Here is a tiny trained network, its code and every weight. The questions are about switching its units off for an input and a target symbol, where a switched-off unit gives its printed mean instead of its output.

import numpy as np


def w(rows, s, z=0):
    codes = np.array(rows[::2]) - 128.0
    scale = np.full(codes.shape[1], s)
    scale[-1] = z or s
    return codes * scale


def norm(h):
    return h / np.sqrt((h * h).mean(-1, keepdims=True) + 1e-5)


def f(y):
    return np.maximum(y, 0)


def softmax(a):
    e = np.exp(a - a.max(-1, keepdims=True))
    return e / e.sum(-1, keepdims=True)


def log_softmax(a):
    a = a - a.max(-1, keepdims=True)
    return a - np.log(np.exp(a).sum(-1, keepdims=True))


def net(x, mask):
    ids = ['ΘΛΣΩβδηξτ'.index(c) for c in x.split()]
    T = len(ids)
    res = E[ids] + P[:T]
    u = 0
    for l in range(2):
        q, k, v = (norm(res) @ M[l].T for M in (Q, K, V))
        z = softmax(np.where(np.tri(T) > 0, q @ k.T / 2**0.5, -1e9)) @ v
        res = res + np.where(mask[u], z, O[l][:, -1]) @ O[l][:, :-1]
        u += 1
        y = f(norm(res) @ A[l][:, :-1].T + A[l][:, -1])
        res = res + np.where(mask[u : u + 4], y, B[l][:, -1]) @ B[l][:, :-1]
        u += 4
    return log_softmax(norm(res)[-1] @ U[:, :-1].T + U[:, -1])


Q, K, V, O, A, B = {}, {}, {}, {}, {}, {}
E = w([
[140,88,142,179,134,118],'Θ',
[138,98,148,182,136,119],'Λ',
[127,94,135,184,122,108],'Σ',
[153,92,142,196,120,102],'Ω',
[28,154,238,251,91,134],'β',
[32,131,75,66,78,114],'δ',
[76,162,178,164,171,61],'η',
[196,163,173,110,195,183],'ξ',
[112,123,111,200,222,145],'τ',
],0.0026)
P = w([
[134,3,137,107,131,98],'0',
[140,52,135,127,123,108],'1',
[139,84,130,140,119,106],'2',
[143,114,117,139,109,98],'3',
[146,140,107,135,107,92],'4',
[140,172,100,135,110,96],'5',
[146,182,90,131,106,97],'6',
[153,190,77,126,95,102],'7',
],0.0024)
Q[0] = w([
[254,162,80,243,72,42],'L0H0',
[109,124,146,87,111,150],'L0H0',
],0.0062)
K[0] = w([
[105,254,94,132,147,128],'L0H0',
[105,50,155,101,143,132],'L0H0',
],0.007)
V[0] = w([
[157,117,144,115,2,79],'L0H0',
[122,203,159,60,57,150],'L0H0',
],0.0028)
O[0] = w([
[187,102,158,77,3,165,161],'L0H0',
[148,2,218,152,136,109,1],'L0H0',
],0.0036,0.0029)
A[0] = w([
[21,160,138,165,72,119,204],'L0N0',
[136,166,44,25,192,119,246],'L0N1',
[60,142,87,249,115,6,220],'L0N2',
[117,128,96,91,91,46,155],'L0N3',
],0.002,0.0011)
B[0] = w([
[162,13,154,96,114,149,172],'L0N0',
[114,81,180,115,132,253,170],'L0N1',
[115,73,140,50,177,86,253],'L0N2',
[101,187,113,133,123,246,174],'L0N3',
],0.0029,0.0036)
Q[1] = w([
[68,72,211,145,223,76],'L1H0',
[64,205,183,163,141,255],'L1H0',
],0.0059)
K[1] = w([
[160,103,151,87,216,212],'L1H0',
[159,3,64,122,105,142],'L1H0',
],0.0062)
V[1] = w([
[125,143,147,3,141,157],'L1H0',
[219,141,104,141,163,144],'L1H0',
],0.0038)
O[1] = w([
[165,110,160,51,139,139,254],'L1H0',
[167,1,82,131,128,150,194],'L1H0',
],0.0041,0.00097)
A[1] = w([
[123,122,243,119,181,169,221],'L1N0',
[154,39,96,99,156,129,254],'L1N1',
[84,139,40,82,239,151,56],'L1N2',
[201,114,252,140,65,152,250],'L1N3',
],0.0024,0.00083)
B[1] = w([
[253,152,94,169,57,150,169],'L1N0',
[120,180,143,166,120,117,254],'L1N1',
[93,127,135,158,172,108,181],'L1N2',
[54,110,175,139,179,161,185],'L1N3',
],0.0044,0.0026)
U = w([
[79,236,154,178,101,66,36],'Θ',
[34,149,97,21,73,174,156],'Λ',
[184,19,118,101,175,57,102],'Σ',
[67,95,94,141,150,182,6],'Ω',
[54,98,254,200,101,150,148],'β',
[224,165,145,134,167,251,112],'δ',
[168,141,40,213,28,106,166],'η',
[174,207,186,36,136,48,177],'ξ',
[58,176,70,186,244,88,183],'τ',
],0.0065,0.0021)

Each question gives the input, a string of symbols that net reads in full, and the target symbol t.
The units are the heads (2 rows each of Q, K, V and O) and the neurons (one row each of A and B). Each row of codes is followed by its name. A weight is (code - 128) times the scale printed after its matrix; where a second scale follows, it is the last column's (O, A, B and U).
mask holds one flag per unit, layer by layer, with each layer's heads first. A switched-off unit (its flag False) gives its mean, the last column of its rows in O or B, instead of its output. The means were averaged over made-up inputs and are rounded, as every weight is.
A unit's drop is (log p(t) with every unit on - log p(t) with that unit switched off) / (log p(t) with every unit on - log p(t) with every unit switched off).
The circuit of an input: a set's keep is (log p(t) with only the set's units on - log p(t) with every unit switched off) / (log p(t) with every unit on - log p(t) with every unit switched off). Starting from all 10 units, units are removed one at a time, each time the one whose removal leaves the highest keep (on an exact tie, the one counted first), for as long as the keep stays at least 0.8.
circuit, biggest first: the units of the circuit, biggest drop first
most important unit: the unit with the biggest drop
top k neurons: the k neurons with the biggest drops, biggest first
top k neurons in layer l: the k neurons of layer l with the biggest drops, biggest first
input Λ Λ Ω Λ η Ω Σ, target ξ: circuit, biggest first => (L0H0, L1H0, L0N2)
input Ω Λ Λ Ω ξ τ Ω Λ, target τ: circuit, biggest first => (L0H0)
input Θ Ω Ω δ Θ, target β: circuit, biggest first => (L0H0, L1N3)
input Ω Ω η Σ, target ξ: circuit, biggest first => (L1H0, L0N2)
input Ω Λ Λ, target η: top 3 neurons => (L0N1, L1N3, L1N1)
input β Λ Ω η Θ, target ξ: circuit, biggest first => (L1H0, L0N2)
input δ ξ Ω ξ Ω Θ, target Σ: circuit, biggest first => (L0H0, L0N2)
input Λ Λ Λ, target δ: circuit, biggest first => (L0H0, L1H0)
input Λ τ Ω Λ Λ ξ Σ, target Σ: circuit, biggest first => (L0H0, L1H0)
input Θ β Λ Ω τ η η Ω, target ξ: circuit, biggest first => (L1H0, L0H0, L0N2, L1N1)
input ξ Θ Θ β Σ, target Θ: top 2 neurons => (L0N1, L0N3)
input Λ τ Ω Σ, target τ: top 2 neurons => (L1N2, L0N2)
input Θ Θ Θ, target δ: top 2 neurons in layer 1 => (L1N1, L1N3)
input β Θ Λ, target Θ: circuit, biggest first => (L1H0)
input Ω τ Ω Ω τ Λ Λ, target τ: circuit, biggest first => (L0H0, L1N2)
input η Λ Ω η, target ξ: top 2 neurons in layer 0 => (L0N2, L0N0)
input Ω Θ Σ, target η: top 3 neurons in layer 0 => (L0N1, L0N0, L0N2)
input Ω Ω Ω Ω ξ η, target Σ: circuit, biggest first => (L0H0, L1H0, L0N0)
input β Ω Ω Λ Ω β Ω, target Θ: circuit, biggest first => (L1H0, L0H0)
input β Σ Ω Ω Ω Λ, target η: most important unit => L1H0
input Λ Ω Λ Ω δ Ω, target β: circuit, biggest first => (L0H0, L1N3)
input Λ Ω Σ, target η: top 2 neurons in layer 0 => (L0N1, L0N0)
input Ω β Λ η ξ Ω, target Σ: top 2 neurons in layer 0 => (L0N2, L0N0)
input η η Θ ξ Λ Θ, target Σ: top 2 neurons in layer 0 => (L0N2, L0N0)
input Ω ξ Λ Σ, target Σ: top 2 neurons in layer 0 => (L0N2, L0N1)
input Ω Λ δ τ δ Ω Ω, target β: top 2 neurons in layer 1 => (L1N3, L1N0)
input Σ Θ η ξ Λ η Ω, target ξ: most important unit => L0N1
